Each row is followed by its class.
[-21   0 -16  -7   5  -8  12   4  -7  -7   3  10  11  18  10  16 -12 -19
  21  16  -4 -22 -25  10 -23 -14  -5  14  19   8 -11  -4 -13  -1  -7  -5
  -4   1  -6  -6 -16  -8   0  -5  -2  15   6  -2 -28 -18 -17  19 -23   9
 -12  19  -7  -4  -4   6   5  -7  19  22] => Q514
[  0   9  -1   6 -17  19   3  -8  -2  -3   8 -14   5  10   0   7  -5   1
   5   7   8   9 -10   8 -11 -26   0  28   0   1 -10   3 -13  -2   1 -21
  13  31 -14   7  -9   0  -5  -1  -9  -2  -7  -3  43  28   2 -15 -15   2
  15 -16  -2  -2   9  -1   3 -11  -1  -2] => Q4
[-10  -3 -18  -5 -11  -6  16   3  -2 -12   4  -3   7   7  14  12  -3  -7
  27   6   8  15 -31  12 -33 -25  -6  19  -9   2 -11   2  -8  -5  -4 -11
   2   4 -18   6 -25 -13   6  -2   0  24   2  -6 -10   2 -15  14 -11   4
 -12  12 -11   0  -9   0   5 -19  13  26] => Q514
[ -7   3 -18  -6  -1  -4  22  -1 -18  -5   5  -1  12  14  17  14 -12 -13
   7   8  -2  -2 -34  -5 -22 -11  -5  17  11   5 -16  -9 -27   0  -5  -4
   2   4 -21   5 -20  -2   2  -1   6  13   4   1 -12  -5 -13   9 -17  13
  -7  14 -27  10  -5   3   6 -16  17  30] => Q514
[ -8  -1  -9 -13   9  -7   7   0 -18 -10   1  -7  10  22  10  11  10  -2
   8   6  -3 -13 -18  -2  -4  -4   6  13  16   8 -20 -18 -25   1   0  -4
  -6  -1 -20  -3  -9  -6  -3   7  11   5  -7   1 -29 -14 -13  20 -16  14
  -7  17  -9   0  -8  -2   0 -10  14  30] => Q514
[-10  -6 -11  -8  -1  -6  15  -8 -27  -3  -6   6   3  19  13  23  -7 -18
   9   3   0  -3 -25  10 -14   5   5  21  27   5 -20 -10 -18   4  -9   8
  10  17 -32   7 -15  18  -1  -3   6   3   2  -3 -13 -17 -12  13 -23  18
  -8   7  -4   6  -1   6   6  -4  12  18] => Q514
[ -2  -5   8   4 -20  24   5 -16  -5  -1  13 -14   4  19  -4  12  -7  11
   4   3  20   9  -7  22 -10 -14   5  22   7   3 -18   1 -16  -3  -3 -17
  24  47 -36  17  -5   2 -17  -1  -7  -9  -9   0  50  31   9 -10 -19  11
   5 -24 -15  -3   7 -10   3 -14  -4  -2] => Q4
[ -5   9  -4   0  15   2   4  -1  -7 -10   9   3  11  17   0   2  -4 -18
  -1   7  -3   5 -20  -6  -3 -12   6  22  11   7 -13  -9 -16  -4   9  -4
   7  -1  -6   0 -12   7   0   6  -3  -9  -1  -1   3   3  -8   2 -13   4
  -1  -1  -6   2   1   3   4  -3   5   7] => Q4
[ -9   9  -1   0 -21  25   9   2  -3  -4  10 -14   4  12  -1  12  -6  13
   5  11   7  11 -24  15 -10 -24  -2  39   1  -5  -8   7  -6   0  -8 -26
  19  32  -9  12  -8  -5  -3   5 -28   2  -6  -8  49  30   0 -20 -15  -9
   8 -12 -10 -12   9  -3  10  -9  -4  -2] => Q4
[-16  -8 -10  -7   4  -4   9 -19 -22  -5   4  21   5  24   6  19  -7 -13
   6  10  -2 -10 -18  10 -18  -9   0  18  27  14 -14  -4 -25   4 -12   6
  10  13 -32   1 -11  -1   5  -5   8  -4  -7   1 -17 -23 -10  14 -24  16
  -9  10 -17   4  -2   0  10 -13  19  22] => Q514
[ -2   7  -7  -1  -7   4  10 -10 -14  -6   7   1   9  18   3   0  -3  -5
   2  11   0   4 -25   3 -20 -16   0  21   9   5 -11  -8  -6  -1   6 -17
  11  20  -8  11 -11  14  -1   5  -9   4   2  -9  22  10  -4  -7 -20   2
   3   4  -3   7   5   0   1 -10  14   7] => Q4
[ -7   0 -30  -8   0  -7  17  -1 -18 -11  11   1  12  24  18  20  -6 -15
  12  10   1  -5 -33   7 -14 -12   0  30  22  10 -16 -14 -30   1   1  -5
  12   5 -29   1 -21   2   0   1   8  10  -2 -14  -2  -6 -11  15 -29  13
  -2  18 -11  10   1   0  -1 -14  13  18] => Q514
[ -2   4 -10   0  -5   0  17  -4 -12 -22  19  -9  10   2   5   4   0   0
  10   8   0  15 -29   0 -11 -11  -8  23   5  -2  -7  -4   2  -1   3 -11
  12   0   0  -1 -14  10   4   7  -9   5   2 -13  23  18  -1 -12 -14  -2
   6  -1   4   6   6   6   8  -7   0   1] => Q4
[-24  -4   1   9 -18   5   3 -13 -16   6  13  -4   4   1   5   3  -4  -1
  16   7  -2  19 -28   7 -13 -21 -11  26   3   0 -13   9   8   0 -10 -10
  12  13  -1   3 -12  14   3  -3 -16  12  -2  -5  22   5  -6  -7 -18 -12
   2  -1 -19   3   9   4   3  -4   2  -2] => Q4
